Each row has a class, written after it.
[ 191 -156   32   82  105    7  135 -195  246   33  -51 -240  565  -58
 -275 -469  231 -190   23  322 -315  187   11  101  213   41 -506  178
  -56  260  472  119 -650]
R
[ 149  -71  -20  -33  209  -14   -8 -193  212   73  126 -108  522 -133
 -127 -118   13 -189 -225  280 -543  380  255   15  409 -255 -206  165
   27  406  456   89 -685]
B
[ -98 -237   76  -19  161 -259  -85  391  373 -149  234  -86 -495 -249
  554  210  229  -44 -170 -299 -241  549  212 -376 -201 -100 -403  161
  400  306  -92  -87 -248]
L
[ 107 -110  113   10  376 -367   16  357  229  -96  400  -72 -488 -376
  535  306  185  -72 -164 -194 -363  681  228 -434 -169 -258 -252  113
  194  455 -113 -202 -168]
Y
[ 224 -174  270  -43  125 -139  381 -125  289   73   74 -211  528  -87
 -362 -596  242 -138 -235  163 -220   75    6   47   93  175 -494  199
 -108  383  545   98 -601]
Y
[ 114  -27   27  -55  214  150   21 -178  143   34   87  -97  550  -67
 -336   57   76 -264 -136  168 -371  192  287  208  507 -115 -188  343
   -1  405  497  -75 -602]
R
[ 134  -62  -17  -57  232  -20   72 -148  231  -38   75 -133  584  -17
 -262 -144   88 -200 -241  269 -512  437  288  123  401 -334 -343  154
   40  407  475  139 -783]
L
[-674  -83  327  560   36   30  163  470  547 -217 -160    8 -428  547
  143   87  114   38  310 -292  188 -229  211 -169   16 -824 -199 -298
  616  103 -143 -516  375]
B
[-760 -131  298  528   53  234  -49  359  516 -242  -42  175 -500  525
   17  133  161  -29  393 -190  251 -234  113   55  273 -622 -223 -179
  517   35  -21 -596  320]
R
[ 201   -6  -14  -56  280  -68   87 -131  183  -28   52 -188  639  -28
 -139 -110  107 -189 -205  312 -533  461  268   91  327 -333 -291  184
   25  485  413  124 -695]
Q
[  40    1  136 -124  171  114   34 -176  217   60  283   99  506 -137
 -532  -51   15 -197 -270  161 -251   79  295  238  603 -121 -231  272
  -13  465  621 -140 -492]
Y
[-693 -107  381  482   48  124  114  393  454  -67   24   83 -431  287
  -65  157   87  136  308 -333  191 -223  -93  -67  139 -559 -151  -58
  270   12  150 -557  359]
M
[-745 -102  214  513   28   93   29  486  580 -199   12   87 -520  396
   30   80  131   90  318 -229  217 -161   32  -49   96 -676 -354 -198
  529   55   40 -521  434]
Y
[-141 -199  148  -10   90 -277 -126  361  394  -58  343  -26 -392 -268
  482   47  174   29 -147 -176 -289  510  135 -399 -188 -139 -463  124
  268  385   16  -34 -225]
Q
[-618  -97  327  572  183   84  170  440  450  -25  -40   -1 -491  302
   44  213  225  109  380 -230  130  -30  -47  -66   53 -573 -308  -71
  235   61   69 -608  316]
R
[-645 -115  214  546  -44  168   85  445  520 -265 -169    7 -557  527
  208  187  173   26  432 -343  200 -104    2  -31  101 -852 -250 -248
  645  -22  -73 -576  310]
F
[-670  -18  302  551  142  157  110  443  524 -119   46   77 -563  345
   80  279   72  131  465 -195   88  -17  -54   27  204 -861 -172 -126
  374   63   97 -614  359]
J
[-686 -110  227  369  -17  210   -6  333  503 -171    8  125 -432  320
  -35  230   23  101  200 -335  199 -278   31  -17  215 -562  -79  -99
  363   70   72 -442  313]
V
[-706   -3  390  461   -5  168   68  368  471  -54   50  154 -440  279
  -38  335  167  159  263 -337  159 -146  -20   45   85 -520 -155  -79
  260   17  -16 -546  501]
B
[-768 -103  236  453    4  137  -35  419  547 -107  -43   65 -430  341
  -45  201   75  105  275 -279  253 -243   74  -79  187 -651 -224 -129
  455   28   27 -492  418]
M
[  23    1  -32  -34  312 -158 -206  312  227  -33  319   89 -492 -348
  543  399   -8 -140 -146 -194 -154  660  215 -132   80 -435  -82  101
  389  395  168 -283  -15]
J
[-266   85  409 -632 -318  140   92  384 -169 -222  183  186  -23 -307
 -406  460  638  237 -361 -651  500 -210    5  524 -680  579 -420  335
   15 -114 -115  187  366]
L
[  -6  -72  -73  -79  302 -158 -248  349  287  -82  382   66 -630 -413
  578  393   70 -128 -150 -282  -87  596  182 -181    4 -263 -150  149
  403  349   64 -234   15]
V
[  64 -160   62  -22  355 -294  -27  386  276  -43  402 -120 -420 -413
  522  366  106  -86 -104 -255 -344  615  168 -399  -82 -161 -219  307
  286  362   -1 -143 -267]
M
[ -83 -139   55  -22  269 -218 -128  358  224 -181  333  -60 -471 -273
  513  303  202  -93 -153 -224 -299  609  284 -319  -84 -248 -278  114
  306  285 -105 -128 -170]
L
[-729  -82  298  598    4   66  132  471  555 -209 -181   51 -512  611
  144   45  126   98  359 -263  283 -210   90 -101   48 -888 -265 -328
  562   59  -48 -566  404]
Q
[-703 -110  153  565    8  223  -46  338  421 -207  -75  173 -543  483
   18   61  151   17  313 -202  294 -252   33  -38  240 -674 -226 -298
  468    0   61 -617  444]
Y
[-759  -95  187  505  -21  188  -39  425  575 -238  -32  106 -479  416
   19  163  118   77  273 -292  239 -210   83  -71  168 -684 -261 -181
  519   50   60 -560  428]
Y
[ 176  -37  -47  -10  242    0   11 -143  188   49   78  -90  563 -158
 -169  -12   92 -199 -230  249 -493  438  251   93  403 -263 -329  173
   39  428  418   80 -642]
B
[-684  -72  240  601   53   64  180  486  524 -209 -139   27 -414  575
   16  106   92   47  334 -288  162 -221  138 -101   97 -899 -272 -276
  579  147  -95 -539  327]
Y
[  66 -128  139   14  320 -303   67  405  235 -145  326 -168 -457 -321
  553  355  175  -65 -111 -273 -309  626  219 -412 -148 -281 -307  128
  227  394  -93 -166 -176]
J
[-352  128  308 -762 -445  178 -123  314 -120 -317  228  240   25 -220
 -307  603  470  270 -446 -660  359  -92   39  597 -591  325 -358  324
  170  -20  104  175  330]
Q
[ 162  -84  -64  -12  149   25   12 -101  262   54   61  -75  554 -156
 -225 -154  125 -200 -171  245 -435  409  187  119  416 -382 -378  139
  105  430  587   21 -694]
F
[ 138 -177  242   29   94 -132  354 -165  319  107 -142 -364  621   85
 -215 -586  191 -163 -118  201 -411   78   71   75  123  110 -495  221
  101  374  489   48 -640]
B
[  42 -146   87  -57  285 -315  -53  348  154  -22  440    9 -348 -504
  391  220  160  -27 -297 -210 -309  528  218 -450 -139  -45 -284  153
   99  415  -42  -94 -153]
Y
[ -68  -24  -74  -89  288 -148 -241  330  303 -138  392   16 -562 -303
  560  448  -13 -124 -138 -207 -220  669  223 -142   82 -322  -95  205
  416  234   60 -184   -5]
L
[ -88 -149  143  -51  127 -237 -129  338  399  -82  358  -21 -465 -286
  561  243  155   27  -81 -234 -284  553  113 -316 -157 -100 -324  242
  306  348  -41 -113 -192]
Q
[-636  -65  200  523  112  123   78  484  568  -19   -2  103 -552  251
   70  291  119  148  377 -273  213  -60  -46  -42  112 -772 -113  -63
  328   54   97 -611  428]
Y
[-721  -89  245  617   28  125   73  449  477 -255 -201   19 -510  599
  203  133  167   64  408 -266  217 -181  133 -132   77 -870 -250 -297
  579   53 -125 -587  338]
Q
[-757  -71  283  530   10   83   59  410  517 -187 -137   39 -392  606
  -17   24  145   27  357 -238  209 -250  114   -2   73 -777 -248 -275
  624   70 -121 -475  354]
M
[-739  -70  173  500   27  228  -70  405  478 -228  -10  135 -493  421
  -11  160  117    7  332 -191  245 -157   95   59  253 -654 -256 -183
  464  -56   10 -480  377]
L
[-218   49  261 -556 -327  129   17  364 -117 -153  172  236 -100 -321
 -338  387  629  199 -363 -617  552 -232   -3  452 -698  504 -390  260
  146  -27   -4   74  385]
Y
[-274   16  230 -677 -421   65  -11  343  -54 -412  112   58 -126 -163
  -97  455  554  243 -356 -653  351  -22  -11  425 -735  296 -461  163
  406 -147   -4  136  277]
F
[  42  -55  -29  -57  383 -202 -186  312  282  -52  401   26 -601 -362
  582  516    7 -150 -160 -246 -237  683  198 -220   89 -383  -17  229
  430  361  124 -314  -62]
M
[  44  -79  -54  -59  394 -182 -146  333  227  -60  320  -19 -681 -296
  658  421   56 -175 -150 -295 -176  686  132 -146   21 -284 -149  182
  439  397  175 -341  -74]
V
[-694 -134  276  549   61  158   57  365  394  -38  -73   93 -575  348
   57   81  183  134  382 -210  178 -100  -90  -62  154 -584 -239 -164
  228  -65   80 -582  345]
L
[-226   65  183 -509 -280  165    6  341 -191 -202  146  135  -83 -304
 -290  412  568  213 -237 -513  486 -149  -46  425 -612  472 -373  256
   40 -231  -76  199  362]
L
[ 114  -71  127 -104  150   23   81 -164  250   87   91  -71  644 -102
 -381 -210   74 -231 -198  234 -358  180  283  200  502 -154 -278  225
   72  454  571  -54 -653]
F
[ 291 -177   56  100  220 -176  362 -130  283   -4  -50 -360  440  -11
 -114 -524  211 -174  -66  236 -338  280  -31  -20   76   -9 -525  139
   73  313  479   38 -673]
Y
[ -94 -196  161  -61  181 -294  -62  390  390 -117  333  -80 -339 -279
  436  267  208  -65 -195 -288 -336  539  286 -347 -245 -122 -416  216
  412  471  -87  -36 -343]
R
[-676 -114  158  555   55  168   11  418  529   -8   16   90 -587  281
  108  302  155  140  370 -306  123  -44  -69  -47  127 -633 -165  -43
  337   10   32 -610  342]
Y
[-771 -121  168  533   -4  190 -121  411  497 -161  -39  126 -453  392
   44   19   68   76  379  -76  241 -233   91  -85  281 -724 -310 -235
  424    9  136 -528  377]
Q
[-365  103  129 -665 -222  183 -168  339 -225 -224  211  166  110 -308
 -334  664  454  199 -335 -560  361 -137   67  560 -429  396 -217  399
  210 -141   -1  146  422]
M
[-348   87  115 -622 -428  242 -231  349 -121 -352  199  159 -223 -196
  -77  698  520  233 -248 -645  298   38  -26  532 -548  250 -465  318
  295 -122   24   76  333]
Q
[   6  -29  115  -73  270 -252  -88  337  213 -122  535   61 -396 -409
  351  425  155  -43 -249 -261 -303  603  245 -296 -108 -191 -208  143
  123  385 -146 -110  -58]
Y
[-406   95  278 -640 -463  173  -66  370  -34 -421  207  100 -107 -121
 -220  570  513  217 -332 -712  237  -49   20  521 -604  199 -489  230
  424  -68   51   63  336]
F
[-447  111  153 -561 -289  257 -203  357 -248 -249  165  215   75 -325
 -433  571  537  207 -318 -510  415 -172  129  567 -415  443 -466  282
  100 -182  -74  132  443]
L
[ 209 -153  179   30   77  -75  277 -164  311   58  -73 -219  591   10
 -345 -619  264 -176  -39  232 -239   88  -73  187  120   21 -452  180
   21  302  526  122 -592]
M
[-751  -64  300  571   20  121   71  484  464 -175 -106  111 -464  550
   59   61  131   50  327 -231  226 -278  177  -31  140 -803 -271 -281
  537   90 -140 -555  403]
Q
[ 105  -27   81 -127  205   71   65 -182  172    2  212 -116  591  -54
 -343  -29  -24 -225 -219  259 -463  180  321  150  573 -182 -219  327
   -3  474  574    8 -692]
Q
[-245   38  204 -611 -323  189  -39  308 -188 -196  152  155  -83 -345
 -296  417  572  216 -292 -606  485 -249  -53  473 -656  494 -333  271
  120  -79  -12  174  320]
V
[  64 -124  147  -37  318 -321  -32  331  151  -76  371  -51 -417 -411
  566  329  147  -84 -264 -243 -358  625  258 -457 -143 -172 -237  120
  225  422  -38 -151 -160]
B
[-678 -144  194  505   13  190  -28  373  549 -227  -85  125 -464  438
   54  140   78   12  385 -248  219 -222   10  -11  266 -807 -120 -148
  591   29   91 -526  309]
M
[  13  -59  -97  -87  283 -144 -240  363  325  -96  384   66 -519 -415
  568  435  -15 -124 -169 -204 -163  653  257 -233  104 -500 -120  151
  466  400  231 -214  -79]
J
[   3  -84  -79  -27  347 -236 -229  346  330 -122  311  -33 -454 -368
  596  358   45 -159  -61 -125 -177  660  261 -234  -59 -306 -176  170
  488  340   52 -170 -117]
R
[-703  -39  206  551   46   87   96  487  537 -156 -157   32 -501  496
   92   84  135  117  364 -292  165 -179   79  -44    0 -897 -234 -307
  533  106 -139 -495  411]
V
[-190   -6  287 -523 -332   90  110  369 -141 -151   52   61  -87 -312
 -224  310  654  235 -249 -614  469 -150 -109  414 -796  555 -433  304
   54 -170  -91  211  268]
L
